Here is a tiny trained network, its code and every weight. The questions are about switching its units off for an input and a target symbol, where a switched-off unit gives its printed mean instead of its output.

import numpy as np


def w(rows, s, z=0):
    codes = np.array(rows[::2]) - 128.0
    scale = np.full(codes.shape[1], s)
    scale[-1] = z or s
    return codes * scale


def norm(h):
    return h / np.sqrt((h * h).mean(-1, keepdims=True) + 1e-5)


def f(y):
    return y / 2 * (1 + np.tanh(0.7978845608 * (y + 0.044715 * y**3)))


def softmax(a):
    e = np.exp(a - a.max(-1, keepdims=True))
    return e / e.sum(-1, keepdims=True)


def log_softmax(a):
    a = a - a.max(-1, keepdims=True)
    return a - np.log(np.exp(a).sum(-1, keepdims=True))


def net(x, mask):
    ids = ['αβγδεζηθλμξπστψω'.index(c) for c in x.split()]
    T = len(ids)
    res = E[ids] + P[:T]
    u = 0
    for l in range(2):
        q, k, v = (norm(res) @ M[l].T for M in (Q, K, V))
        z = softmax(np.where(np.tri(T) > 0, q @ k.T / 2**0.5, -1e9)) @ v
        res = res + np.where(mask[u], z, O[l][:, -1]) @ O[l][:, :-1]
        u += 1
        y = f(norm(res) @ A[l][:, :-1].T + A[l][:, -1])
        res = res + np.where(mask[u : u + 4], y, B[l][:, -1]) @ B[l][:, :-1]
        u += 4
    return log_softmax(norm(res)[-1] @ U[:, :-1].T + U[:, -1])


Q, K, V, O, A, B = {}, {}, {}, {}, {}, {}
E = w([
[137,194,66,153,168,122,162,163,87,76],'α',
[153,41,175,127,132,42,161,113,116,59],'β',
[153,150,134,182,66,133,161,54,161,101],'γ',
[136,158,139,143,165,105,22,144,117,185],'δ',
[180,142,155,110,182,118,48,75,143,169],'ε',
[48,117,196,23,239,132,61,130,108,104],'ζ',
[148,145,85,49,56,109,219,126,91,110],'η',
[76,3,127,141,144,90,158,120,92,113],'θ',
[162,137,139,55,164,220,192,114,161,159],'λ',
[211,149,44,186,170,220,98,130,189,27],'μ',
[225,113,101,219,18,130,152,204,179,121],'ξ',
[145,161,181,187,115,83,63,110,96,143],'π',
[136,129,118,142,115,78,75,60,124,145],'σ',
[116,124,138,146,110,114,63,80,121,160],'τ',
[133,141,141,138,116,58,99,95,96,179],'ψ',
[216,141,106,157,185,92,243,155,143,104],'ω',
],0.011)
P = w([
[11,110,155,111,66,107,162,129,255,48],'0',
[119,120,86,68,84,111,153,64,45,135],'1',
[137,109,131,79,111,93,161,89,36,120],'2',
[155,119,153,69,125,96,152,111,31,109],'3',
[173,119,162,68,140,88,153,137,37,120],'4',
[188,119,168,68,158,93,142,155,42,125],'5',
[190,117,169,69,176,95,126,169,60,126],'6',
[215,115,168,63,188,92,119,160,70,113],'7',
],0.0052)
Q[0] = w([
[130,254,109,146,69,148,142,101,205,159],'L0H0',
[77,79,129,137,135,136,199,174,168,37],'L0H0',
],0.01)
K[0] = w([
[114,100,128,137,7,110,127,86,97,112],'L0H0',
[193,135,91,139,200,124,110,139,57,151],'L0H0',
],0.013)
V[0] = w([
[207,183,17,150,220,83,33,68,208,62],'L0H0',
[179,161,199,82,163,253,150,41,213,201],'L0H0',
],0.0043)
O[0] = w([
[150,162,207,166,124,127,190,147,170,190,90],'L0H0',
[98,109,190,99,8,85,92,190,101,137,1],'L0H0',
],0.011,0.0014)
A[0] = w([
[125,205,73,112,179,222,193,41,114,153,215],'L0N0',
[183,189,64,153,186,223,228,127,143,79,186],'L0N1',
[69,185,6,140,12,191,207,168,131,82,25],'L0N2',
[83,230,130,75,2,178,166,168,138,113,249],'L0N3',
],0.005,0.0013)
B[0] = w([
[88,204,189,152,136,48,158,228,126,135,243],'L0N0',
[168,127,112,207,45,142,123,254,51,58,252],'L0N1',
[69,166,139,226,173,47,231,216,172,158,141],'L0N2',
[190,105,4,188,201,175,159,219,124,121,166],'L0N3',
],0.0071,0.0044)
Q[1] = w([
[55,77,138,46,102,202,240,174,177,15],'L1H0',
[143,61,254,104,153,44,166,172,64,112],'L1H0',
],0.0065)
K[1] = w([
[201,141,144,71,143,163,158,148,2,163],'L1H0',
[155,127,170,129,159,171,79,175,123,109],'L1H0',
],0.01)
V[1] = w([
[30,121,132,157,175,214,52,176,147,183],'L1H0',
[158,128,62,191,75,253,106,101,183,61],'L1H0',
],0.0055)
O[1] = w([
[2,145,182,103,212,160,151,113,128,18,9],'L1H0',
[184,113,170,167,107,238,155,78,70,97,77],'L1H0',
],0.0092,0.0016)
A[1] = w([
[104,142,129,188,135,58,254,252,155,87,50],'L1N0',
[166,199,72,216,140,131,215,206,140,153,252],'L1N1',
[174,169,203,227,218,68,134,94,129,126,8],'L1N2',
[96,192,61,185,247,118,185,115,138,82,53],'L1N3',
],0.0069,0.0027)
B[1] = w([
[136,226,160,181,203,211,94,147,112,141,228],'L1N0',
[138,137,113,152,104,138,172,130,189,6,255],'L1N1',
[68,128,74,87,106,167,152,128,152,156,168],'L1N2',
[130,26,143,226,109,135,108,169,66,157,170],'L1N3',
],0.012,0.0096)
U = w([
[125,165,142,187,146,192,155,182,158,68,165],'α',
[217,107,57,101,55,131,151,165,156,72,171],'β',
[183,127,198,144,84,176,79,92,79,135,120],'γ',
[60,115,181,151,217,143,167,120,143,157,187],'δ',
[128,146,217,169,91,93,126,210,153,188,16],'ε',
[76,118,149,56,174,72,108,128,133,32,238],'ζ',
[160,166,69,102,150,113,44,94,113,111,159],'η',
[115,52,73,175,158,144,85,129,70,71,46],'θ',
[108,100,162,117,9,85,85,188,104,81,121],'λ',
[146,105,215,162,96,171,212,104,152,178,20],'μ',
[145,182,72,111,151,199,138,71,82,163,98],'ξ',
[55,123,55,149,80,199,121,147,131,168,80],'π',
[92,160,85,92,92,118,162,119,216,162,165],'σ',
[98,111,202,109,147,198,120,53,100,58,96],'τ',
[97,154,52,159,144,59,78,166,172,127,5],'ψ',
[206,99,110,144,127,86,152,122,148,214,196],'ω',
],0.012,0.0023)

Each question gives the input, a string of symbols that net reads in full, and the target symbol t.
The units are the heads (2 rows each of Q, K, V and O) and the neurons (one row each of A and B). Each row of codes is followed by its name. A weight is (code - 128) times the scale printed after its matrix; where a second scale follows, it is the last column's (O, A, B and U).
mask holds one flag per unit, layer by layer, with each layer's heads first. A switched-off unit (its flag False) gives its mean, the last column of its rows in O or B, instead of its output. The means were averaged over made-up inputs and are rounded, as every weight is.
A unit's drop is (log p(t) with every unit on - log p(t) with that unit switched off) / (log p(t) with every unit on - log p(t) with every unit switched off).
The circuit of an input: a set's keep is (log p(t) with only the set's units on - log p(t) with every unit switched off) / (log p(t) with every unit on - log p(t) with every unit switched off). Starting from all 10 units, units are removed one at a time, each time the one whose removal leaves the highest keep (on an exact tie, the one counted first), for as long as the keep stays at least 0.8.
circuit, biggest first: the units of the circuit, biggest drop first
unit that matters most: the unit with the biggest drop
k most important neurons: the k neurons with the biggest drops, biggest first
top k neurons in layer l: the k neurons of layer l with the biggest drops, biggest first
drop when u is switched off: that unit's drop, to one decimal
input ε τ γ τ μ π, target ε: circuit, biggest first -> L0H0
input θ ω π λ β ε, target θ: circuit, biggest first -> L0H0; L1N3
input ξ β θ α π σ, target ξ: circuit, biggest first -> L1N1; L0N1; L1N2
input ξ μ θ ζ τ, target ξ: circuit, biggest first -> L1N1; L0N1; L1N3
input θ γ γ, target β: 2 most important neurons -> L0N0; L0N1
input ψ λ σ π, target ψ: circuit, biggest first -> L1H0; L0N1
input γ π β, target β: top 2 neurons in layer 0 -> L0N0; L0N2
input ψ λ ψ π τ ε γ λ, target β: 4 most important neurons -> L0N3; L1N0; L0N0; L0N2
input ζ δ α θ μ τ θ, target μ: 4 most important neurons -> L0N1; L0N0; L0N3; L0N2
input ψ θ σ λ δ α ε β, target ε: 2 most important neurons -> L1N1; L0N3
input δ ω π θ δ ω τ, target δ: circuit, biggest first -> L1H0; L1N1
input ξ γ θ ε, target ξ: top 2 neurons in layer 0 -> L0N3; L0N2
input η τ μ λ τ, target η: 2 most important neurons -> L1N1; L1N3
input γ γ ε λ λ θ τ ε, target γ: top 2 neurons in layer 0 -> L0N0; L0N3
input ω ε ψ ε λ σ δ σ, target ω: circuit, biggest first -> L1N1; L0N1; L1N0
input π ζ δ, target π: unit that matters most -> L1N2
input γ π ε θ τ, target γ: 3 most important neurons -> L1N1; L0N0; L0N3
input π δ γ η τ, target π: 2 most important neurons -> L1N2; L0N1
input δ α γ λ δ θ, target δ: 3 most important neurons -> L1N1; L0N1; L1N3
input λ η τ λ σ ζ, target ζ: top neuron in layer 0 -> L0N1
input θ σ ξ τ β λ λ, target β: 2 most important neurons -> L1N0; L0N3
input γ ζ ε, target γ: 3 most important neurons -> L1N1; L0N3; L0N0
input σ ζ θ η τ ψ δ ε, target σ: top 2 neurons in layer 1 -> L1N2; L1N0
input δ ω ε ψ ω σ θ β, target ω: 3 most important neurons -> L0N1; L1N1; L0N0
input π θ π θ μ σ, target π: 2 most important neurons -> L1N2; L0N1
input δ θ θ, target δ: drop when L0H0 is switched off -> 0.7
